Where the symbols take the nodes:
J199: %>J460, !>J863, *>J503, +>J530, &>J634, @>J277
J105: %>J205, !>J446, *>J467, +>J398, &>J596, @>J812
J277: %>J386, !>J982, *>J634, +>J204, &>J398, @>J205
J644: %>J366, !>J711, *>J477, +>J858, &>J735, @>J104
J902: %>J596, !>J517, *>J205, +>J331, &>J245, @>J858
J374: %>J593, !>J867, *>J411, +>J285, &>J503, @>J199
J225: %>J651, !>J513, *>J763, +>J827, &>J297, @>J813
J857: %>J297, !>J429, *>J651, +>J729, &>J850, @>J912
J457: %>J54, !>J996, *>J374, +>J593, &>J199, @>J655
J204: %>J863, !>J634, *>J457, +>J54, &>J655, @>J818
J982: %>J277, !>J818, *>J597, +>J634, &>J467, @>J105
J517: %>J902, !>J710, *>J105, +>J205, &>J812, @>J477
J851: %>J540, !>J786, *>J429, +>J857, &>J585, @>J840
J540: %>J813, !>J851, *>J857, +>J297, &>J912, @>J363
J147: %>J477, !>J466, *>J590, +>J812, &>J366, @>J94
J513: %>J225, !>J98, *>J323, +>J763, &>J857, @>J540
J323: %>J763, !>J491, *>J320, +>J470, &>J651, @>J857
J858: %>J526, !>J477, *>J245, +>J710, &>J466, @>J458
J711: %>J644, !>J458, *>J147, +>J477, &>J94, @>J11
J643: %>J320, !>J438, *>J455, +>J981, &>J763, @>J225
J94: %>J735, !>J964, *>J366, +>J611, &>J712, @>J455
J455: %>J981, !>J373, *>J712, +>J599, &>J470, @>J763
J813: %>J850, !>J540, *>J297, +>J98, &>J786, @>J411
J398: %>J818, !>J467, *>J960, +>J655, &>J397, @>J581
J611: %>J466, !>J366, *>J526, +>J507, &>J711, @>J599
J981: %>J721, !>J455, *>J599, +>J964, &>J866, @>J827
J596: %>J581, !>J902, *>J331, +>J397, &>J710, @>J526
J710: %>J517, !>J245, *>J446, +>J105, &>J590, @>J147
J723: %>J467, !>J397, *>J277, +>J386, &>J205, @>J902
J599: %>J964, !>J712, *>J711, +>J644, &>J11, @>J866
J552: %>J429, !>J850, *>J513, +>J225, &>J540, @>J497
J721: %>J11, !>J981, *>J964, +>J94, &>J373, @>J438
J11: %>J104, !>J721, *>J94, +>J735, &>J455, @>J643
J386: %>J960, !>J277, *>J204, +>J863, &>J818, @>J331
J331: %>J397, !>J205, *>J818, +>J982, &>J446, @>J710
J245: %>J710, !>J812, *>J581, +>J446, &>J507, @>J466
J912: %>J786, !>J585, *>J850, +>J552, &>J285, @>J593
J960: %>J655, !>J386, *>J863, +>J199, &>J982, @>J397
J503: %>J530, !>J54, *>J10, +>J840, &>J996, @>J634
J467: %>J398, !>J723, *>J386, +>J960, &>J331, @>J596
J827: %>J438, !>J763, *>J866, +>J373, &>J491, @>J98
J866: %>J373, !>J470, *>J11, +>J104, &>J643, @>J491
J581: %>J446, !>J596, *>J397, +>J723, &>J517, @>J507
J964: %>J94, !>J599, *>J644, +>J366, &>J104, @>J373
J593: %>J10, !>J374, *>J285, +>J497, &>J530, @>J460
J840: %>J363, !>J10, *>J585, +>J912, &>J374, @>J457
J466: %>J147, !>J611, *>J507, +>J590, &>J644, @>J964
J996: %>J457, !>J460, *>J867, +>J374, &>J863, @>J960
J585: %>J912, !>J497, *>J813, +>J850, &>J411, @>J374
J446: %>J105, !>J581, *>J723, +>J467, &>J902, @>J590
J530: %>J867, !>J503, *>J840, +>J363, &>J457, @>J204
J297: %>J98, !>J857, *>J729, +>J491, &>J552, @>J786
J104: %>J712, !>J11, *>J735, +>J458, &>J981, @>J320
J786: %>J851, !>J912, *>J552, +>J429, &>J497, @>J10
J320: %>J470, !>J643, *>J981, +>J721, &>J827, @>J651
J812: %>J245, !>J590, *>J596, +>J581, &>J526, @>J611
J729: %>J491, !>J651, *>J438, +>J643, &>J513, @>J552
J597: %>J634, !>J655, *>J460, +>J996, &>J386, @>J467
J460: %>J996, !>J199, *>J530, +>J867, &>J204, @>J386
J411: %>J285, !>J363, *>J786, +>J851, &>J10, @>J503
J429: %>J857, !>J552, *>J225, +>J651, &>J813, @>J585
J205: %>J331, !>J105, *>J398, +>J818, &>J581, @>J245
J470: %>J866, !>J320, *>J721, +>J11, &>J438, @>J729
J863: %>J199, !>J204, *>J54, +>J503, &>J597, @>J982
J285: %>J497, !>J411, *>J851, +>J540, &>J840, @>J530
J590: %>J812, !>J507, *>J902, +>J596, &>J858, @>J366
J497: %>J585, !>J285, *>J540, +>J813, &>J363, @>J867
J867: %>J374, !>J530, *>J363, +>J411, &>J54, @>J863
J818: %>J982, !>J398, *>J655, +>J597, &>J723, @>J446
J712: %>J599, !>J104, *>J458, +>J711, &>J721, @>J470
J850: %>J552, !>J813, *>J98, +>J513, &>J851, @>J285
J438: %>J643, !>J827, *>J373, +>J455, &>J323, @>J513
J477: %>J858, !>J147, *>J812, +>J245, &>J611, @>J735
J373: %>J455, !>J866, *>J104, +>J712, &>J320, @>J323
J10: %>J840, !>J593, *>J497, +>J585, &>J867, @>J996
J397: %>J723, !>J331, *>J982, +>J277, &>J105, @>J517
J634: %>J204, !>J597, *>J996, +>J457, &>J960, @>J398
J763: %>J827, !>J323, *>J470, +>J866, &>J729, @>J297
J458: %>J711, !>J735, *>J466, +>J147, &>J964, @>J721
J526: %>J507, !>J858, *>J710, +>J517, &>J147, @>J711
J651: %>J729, !>J225, *>J827, +>J438, &>J98, @>J850
J491: %>J323, !>J729, *>J643, +>J320, &>J225, @>J429
J366: %>J611, !>J644, *>J858, +>J526, &>J458, @>J712
J363: %>J411, !>J840, *>J912, +>J786, &>J593, @>J54
J507: %>J590, !>J526, *>J517, +>J902, &>J477, @>J644
J54: %>J503, !>J457, *>J593, +>J10, &>J460, @>J597
J735: %>J458, !>J94, *>J611, +>J466, &>J599, @>J981
J655: %>J597, !>J960, *>J199, +>J460, &>J277, @>J723
J98: %>J513, !>J297, *>J491, +>J323, &>J429, @>J851

The rows follow the links: the fewer symbols apart two nodes are, the more alike their rows tend to be.

Each row is also shifted at random along 5 hidden directions that mean nothing.

Some nodes, each with a row of numbers:
J386: [-85,8,-4,16,-14,34,-39,13,43,29,55,-28,-15,-2,28,0,-1,-6,-5,21,-25,8,-42,5,-26,-60,-15,1,-5,-22,32,12,-27,-16,9,14,-2,-36,-18,36,-6,-45,-7,-27,12,39,-1,-1,78,37,-53,32,63,14,17,-21]
J634: [76,-6,-15,-24,79,34,22,-1,34,-13,36,29,-9,-41,11,-3,85,55,33,-10,0,-28,-18,9,-47,-12,9,-24,-10,24,41,33,28,-30,-42,93,-28,19,-36,1,8,-1,-24,8,-37,20,-26,7,-1,-10,-1,24,16,49,-24,-31]
J729: [29,-7,13,-20,15,-36,14,-11,2,-56,-37,-11,-16,26,11,-2,1,23,21,-6,24,30,20,-11,-6,37,15,2,1,-47,-33,-56,14,23,6,33,22,-5,9,-38,41,63,1,10,-30,-61,-30,-6,-56,-43,6,-50,-71,37,-15,27]
J850: [161,-4,-11,29,-23,18,-35,-13,8,26,38,-7,-26,-34,-13,48,-60,9,-58,17,6,26,19,-16,-30,-39,59,21,47,22,45,14,4,12,5,-59,18,-16,-7,-16,-10,-56,-16,-13,-2,11,-12,3,22,22,-14,17,13,-58,48,-37]
J526: [-69,11,-8,-14,-26,-37,36,13,12,31,-10,-49,49,80,-45,-61,-8,-50,20,-8,40,-36,49,5,5,52,-6,-48,-7,-42,-23,-2,-71,15,58,-10,-35,47,25,25,-55,53,-2,-12,16,-26,10,-19,-14,20,-56,-57,23,39,-9,54]
J297: [93,-23,-18,10,4,45,-43,-32,-3,27,29,4,-24,-35,-45,33,-71,25,-54,1,46,13,18,-21,-32,0,72,21,5,29,10,40,-41,43,-26,-70,-26,-13,3,7,-49,-45,12,-77,-25,-16,4,-4,-39,42,21,-11,7,-43,66,-16]
J786: [26,10,-8,17,9,-33,6,-12,24,-27,5,-2,-20,-6,51,-4,-9,1,0,28,14,26,18,7,-8,19,13,-7,41,-24,27,-40,36,28,-4,20,18,-4,-1,-15,48,-7,-6,38,-33,-22,-42,8,6,-48,7,-2,-47,5,23,-20]
J11: [65,-25,2,-25,8,31,43,-29,-7,7,-14,4,26,-11,-84,-6,-25,9,-31,-44,72,-42,65,-33,-14,25,35,-18,24,5,-5,-3,-38,33,13,7,-41,16,5,-3,-46,26,-23,-28,17,-44,26,6,-88,12,11,-67,-26,-4,7,-33]
J225: [90,-28,4,-20,34,23,14,-40,-5,-20,-10,39,-19,-42,-31,15,-11,26,-17,-28,38,8,23,-8,-6,26,39,17,7,10,-15,-6,8,42,-24,14,-16,-16,-1,-19,1,3,10,-37,-32,-43,-9,2,-83,-21,57,-23,-44,-3,14,-23]
J323: [-4,6,5,4,-13,-7,4,-28,15,-46,-12,-18,-11,11,3,5,-46,14,-30,0,42,20,26,-27,-19,1,-4,-9,24,-38,14,-53,-3,25,14,-4,29,-28,1,-18,34,8,-29,8,11,-61,-15,3,-23,-24,-16,-51,-58,7,17,-37]
J735: [96,24,17,-10,-20,16,17,-14,-23,-1,-17,-16,23,-7,-58,37,8,27,-6,-32,-2,-22,32,-49,-4,-19,-25,-21,10,16,14,-8,-16,-45,-6,2,7,9,-20,-38,-14,42,-30,33,82,0,28,11,-4,37,0,-30,-3,-25,-31,-38]
J457: [-17,17,-10,7,21,-54,25,21,46,-20,8,1,-8,18,63,-27,36,-11,25,36,-20,0,5,33,-18,8,4,-20,38,-41,32,-27,58,4,8,75,12,26,-13,-3,52,19,-10,59,-22,6,-41,2,21,-55,-41,2,-22,45,-11,17]
J411: [36,-22,-4,-10,58,36,-1,-21,38,-39,23,35,-34,-46,22,7,21,54,6,-7,22,5,-17,7,-48,-5,31,7,4,1,25,1,38,22,-37,68,-14,-20,-23,3,24,-14,1,-25,-57,-21,-31,0,-32,-30,20,-1,-29,34,13,-24]
J711: [-89,1,14,-13,-30,14,-17,22,-24,-37,-34,-6,-1,32,-17,34,-4,39,-23,-16,-26,-19,-23,-39,-19,-49,-47,-5,-38,17,2,4,12,-53,6,-5,37,-6,2,-22,25,17,-33,25,68,-12,40,-8,10,7,-54,-33,-9,17,-39,-2]
J655: [92,1,-8,3,30,41,-15,1,29,32,52,-3,-12,-38,-3,8,41,18,20,-10,-19,-9,-31,7,-29,-37,7,-1,-14,21,25,35,-22,-26,-26,26,-22,2,-28,19,-27,-30,-6,-27,-19,47,-15,-7,47,39,-3,50,67,17,-10,-22]
J513: [74,-38,17,26,-23,-2,-56,6,-31,9,-34,9,-25,6,18,-6,-20,-29,-12,-24,-32,79,-72,8,37,8,17,80,-39,-19,-85,-12,-11,13,16,-83,29,-32,42,-2,29,-19,41,-60,-99,-5,7,-15,-26,-5,39,51,1,-25,-17,52]
J599: [84,36,10,-6,-39,-45,20,-18,-12,28,-15,-69,40,56,-59,-33,-26,-42,33,-20,47,0,79,-24,33,78,11,-45,4,-42,-40,-38,-105,10,31,-58,-15,44,20,-19,-67,78,12,-5,34,-30,7,-5,-11,51,4,-67,1,-13,6,49]
J863: [-7,10,-24,-26,75,-42,39,1,22,-30,13,9,2,-4,33,-34,57,15,63,18,13,-16,22,34,-10,54,3,-41,-4,2,14,18,20,1,-50,69,-32,42,-19,5,3,33,18,19,-42,-4,-37,8,-3,-37,29,4,-12,58,-2,31]
J857: [160,-12,9,-7,16,-11,-45,-5,-40,-15,-34,31,-28,-38,9,68,24,43,11,-9,-58,35,-23,9,11,4,47,65,-5,31,-38,22,73,-1,-37,16,33,1,-15,-54,22,31,42,14,-13,25,6,10,-52,-10,51,46,-27,-41,-27,50]
J964: [-79,17,13,-31,-9,19,33,-32,-4,-36,-21,-4,12,-5,-36,19,-14,26,-11,-27,36,-35,49,-48,-13,-20,-45,-28,20,-19,12,-44,4,-7,0,44,3,-29,-18,-28,3,37,-35,35,92,-44,24,13,-33,4,-5,-64,-47,6,-14,-75]
J373: [90,-35,21,4,-12,42,-29,7,-58,1,-49,49,4,-28,-41,52,-4,22,-52,-34,-20,10,-44,-27,17,-26,16,60,-21,46,-37,27,38,-17,10,-41,20,-6,26,-13,7,-16,4,-18,-6,9,44,-3,-53,4,27,22,4,-46,-27,-3]
J818: [-9,28,-7,-10,9,-2,37,-14,29,35,34,0,29,-24,4,-11,34,-17,30,17,-14,-35,39,29,5,-6,-8,-28,47,-14,35,-10,14,1,-6,85,-34,7,-35,6,-28,12,-10,37,42,41,-3,15,27,4,5,16,27,0,-2,-25]
J827: [80,21,10,19,-31,-29,-17,-22,-22,-3,-9,-37,-4,13,-18,11,-57,-9,-9,11,25,33,44,-22,21,25,9,-7,15,-7,10,-29,-29,7,0,-70,35,-4,8,-37,-9,15,10,14,31,-25,2,-1,10,17,22,-30,-21,-42,30,-7]
J644: [-82,-12,17,-6,-24,54,-15,20,-44,-26,-37,35,5,-11,-29,40,-3,36,-51,-24,-33,-17,-62,-34,-7,-72,-49,28,-40,46,5,27,30,-51,12,-27,31,-21,10,8,32,-24,-40,12,48,2,49,0,3,8,-19,-2,9,-15,-44,-40]
J902: [-100,19,-2,-14,1,19,-3,2,-18,1,4,-4,14,-17,-13,7,23,4,33,-11,-19,-31,-11,-6,13,-18,-58,-17,-31,33,10,21,-24,-42,-32,10,-12,-2,-23,10,-31,4,8,8,64,27,25,3,37,41,23,8,34,-9,-17,-5]
J960: [-5,8,-5,11,10,32,-28,-4,14,36,44,-5,-7,-35,13,2,17,-15,27,8,-34,1,-34,14,9,-32,-14,12,-17,19,13,19,-27,-15,-34,2,-11,-27,-21,24,-26,-41,25,-24,7,60,-3,6,59,44,30,66,58,-20,1,-9]
J466: [-44,-7,7,-29,8,-17,19,44,-32,-26,-61,15,24,53,-32,0,47,23,-2,-28,-24,-27,-23,-5,-13,10,-20,-6,-51,17,-35,32,25,-41,28,11,11,46,19,-8,22,58,-17,26,11,-15,32,-8,-43,-21,-56,-29,0,46,-71,54]
J840: [51,-14,-15,0,21,6,-55,-14,27,-1,42,-13,-39,-3,20,15,3,28,14,17,6,26,-9,14,-50,1,52,8,-18,-7,8,26,-19,14,-29,-2,-4,-9,-11,10,-12,-11,23,-45,-53,-5,-31,-13,3,24,-18,18,8,27,32,27]
J981: [129,-28,21,-7,-6,11,1,11,-48,6,-59,23,20,5,-49,9,7,3,-19,-50,-13,6,-20,-14,29,16,19,52,-21,16,-64,12,6,-2,28,-34,6,18,30,-24,1,31,10,-19,-27,-5,37,-4,-65,-5,21,8,-5,-15,-44,41]
J867: [57,19,-2,23,0,-31,-34,4,27,17,30,-17,-19,-10,44,25,15,-4,31,34,-47,22,-4,25,-7,-15,29,18,17,-19,21,-1,23,3,-12,25,19,1,-24,-21,7,1,34,32,1,41,-28,1,37,1,-14,42,15,-16,15,35]

From each start, follow one symbol. Which node do you reach?
Answer with the node's name.
---
[-123,8,-3,18,-8,-28,-14,35,61,-28,15,-8,-34,24,92,5,13,7,-9,52,-42,12,-36,22,-48,-54,-6,15,26,-51,45,-36,78,-4,36,82,47,-26,-10,5,79,-10,-22,60,6,6,-32,-6,43,-59,-91,16,-20,53,2,-1]
%: J530
---
[52,-4,11,15,-32,35,-30,-11,-29,4,-7,9,-12,-22,-47,49,-61,29,-71,-7,8,6,1,-43,-21,-46,17,20,1,50,26,23,-2,-8,-3,-71,20,-19,7,-15,-6,-42,-22,-15,41,-12,30,3,-8,28,-5,-13,3,-62,26,-52]
*: J981
---
[89,-23,-1,9,-24,-28,-62,6,10,10,-3,-46,-28,65,-11,-3,-40,1,-9,4,14,47,-16,-1,-33,32,73,24,-44,-31,-50,15,-61,22,27,-85,22,11,36,5,-12,21,28,-62,-76,-31,-10,-31,-20,30,-46,-18,4,17,22,97]
@: J851
---
[36,-22,15,5,-39,7,-45,27,-32,-5,-43,3,-11,28,-24,33,-27,15,-48,-16,-31,23,-48,-21,-14,-35,12,45,-35,17,-35,29,7,-21,31,-67,40,1,32,-6,18,-6,-6,-13,3,-12,31,-10,-21,12,-45,-1,5,-20,-20,32]
@: J491
---
[110,-15,6,-19,30,-8,19,-22,2,-42,-27,9,-12,-7,-6,4,13,31,9,-20,34,12,30,-6,-12,37,35,8,7,-25,-30,-23,17,29,-8,34,3,7,-3,-34,21,53,2,-9,-36,-48,-23,-1,-82,-34,22,-36,-56,23,-9,11]
%: J729
---
[62,-2,17,1,-11,-25,0,-8,-5,-32,-35,-18,-8,20,15,-10,-18,-6,-3,-9,12,43,1,-10,6,25,4,11,12,-45,-28,-59,2,15,16,-9,33,-21,13,-25,39,19,-4,9,-37,-48,-11,0,-26,-31,8,-29,-52,13,-6,3]
+: J320
---
[13,16,-16,25,10,-10,21,-1,45,25,52,-10,-4,-17,33,-19,-18,-24,-4,41,14,-3,31,27,-6,2,19,-24,60,-11,46,-15,10,28,0,27,-18,9,-17,11,-3,-33,-12,21,-5,19,-34,5,37,-16,-5,8,7,-8,47,-38]
!: J457
---
[123,21,6,3,7,-73,-11,18,10,-37,-16,-11,-19,11,61,36,30,20,30,29,-46,40,7,16,-13,9,15,13,30,-30,10,-31,75,-10,-6,52,60,17,-11,-58,63,54,8,84,-2,5,-37,6,9,-52,-16,11,-56,8,-20,42]
@: J363
---
[-87,0,1,7,13,19,-41,-12,20,-15,25,27,-47,-57,71,57,0,32,-3,39,-48,7,-34,17,-11,-59,2,50,19,4,32,5,73,15,-41,71,18,-69,-36,-9,33,-41,23,14,21,39,-14,15,9,-15,24,56,-16,-23,22,-30]
@: J199
---
[123,14,-19,2,40,-29,36,-27,32,-18,30,-17,-5,-16,10,-21,-8,10,14,25,55,8,70,8,-20,45,43,-41,51,-15,42,-14,3,33,-22,23,-27,24,-19,-12,-1,15,-7,19,-28,-33,-47,7,-16,-24,25,-32,-38,12,40,-23]
+: J552
---
[-2,-31,13,-26,-1,7,-13,9,-36,-33,-55,40,-2,10,-28,39,16,47,-33,-31,-14,-1,-21,-17,-11,-4,12,41,-24,22,-42,13,43,-9,5,5,17,3,15,-18,22,38,4,1,8,-30,28,-5,-85,-18,-6,-15,-39,2,-36,32]
%: J981
---
[26,12,2,-26,-6,-74,-27,2,-46,-30,-46,-24,3,42,-17,48,-21,31,18,11,-17,7,33,-16,6,49,25,5,-41,22,-30,32,-1,-11,-19,-51,35,43,6,-52,-21,76,37,25,50,-21,10,-10,-39,19,-10,-41,-33,-16,1,96]
%: J866
---
[75,18,-5,28,3,-22,-3,-19,12,-5,16,0,-15,-19,38,3,-37,-12,-10,35,15,32,25,17,11,19,24,-7,47,-12,23,-31,20,32,-13,-13,13,-10,1,-21,19,-20,4,26,-16,-4,-33,3,19,-26,28,7,-30,-33,43,-30]
*: J429
---
[-125,-34,2,-10,-12,57,4,15,-40,-13,-32,49,14,-17,-39,22,-22,15,-55,-28,1,-38,-42,-23,4,-35,-33,16,-34,54,-4,34,14,-31,2,-39,-7,-13,18,21,-2,-36,-26,-24,29,-8,52,-1,-20,5,-2,-5,6,-16,-14,-39]
&: J711
---
[33,4,-14,5,2,-6,-54,-6,30,17,42,-17,-34,-8,40,28,-6,14,11,40,-26,26,-11,17,-33,-18,47,23,-5,-4,19,19,1,10,-23,-2,13,-17,-19,-4,-9,-11,32,-22,-23,27,-25,-6,31,27,-14,35,19,-1,29,32]
@: J460
---
[1,4,-13,-10,-20,-56,-69,10,19,-24,4,-42,-48,63,16,44,-38,46,-13,39,-4,28,5,-7,-71,-5,59,4,-23,-28,2,21,-7,10,14,-30,47,16,-1,-18,5,36,11,-1,2,-32,-21,-29,-5,11,-93,-36,-15,29,41,80]
@: J585
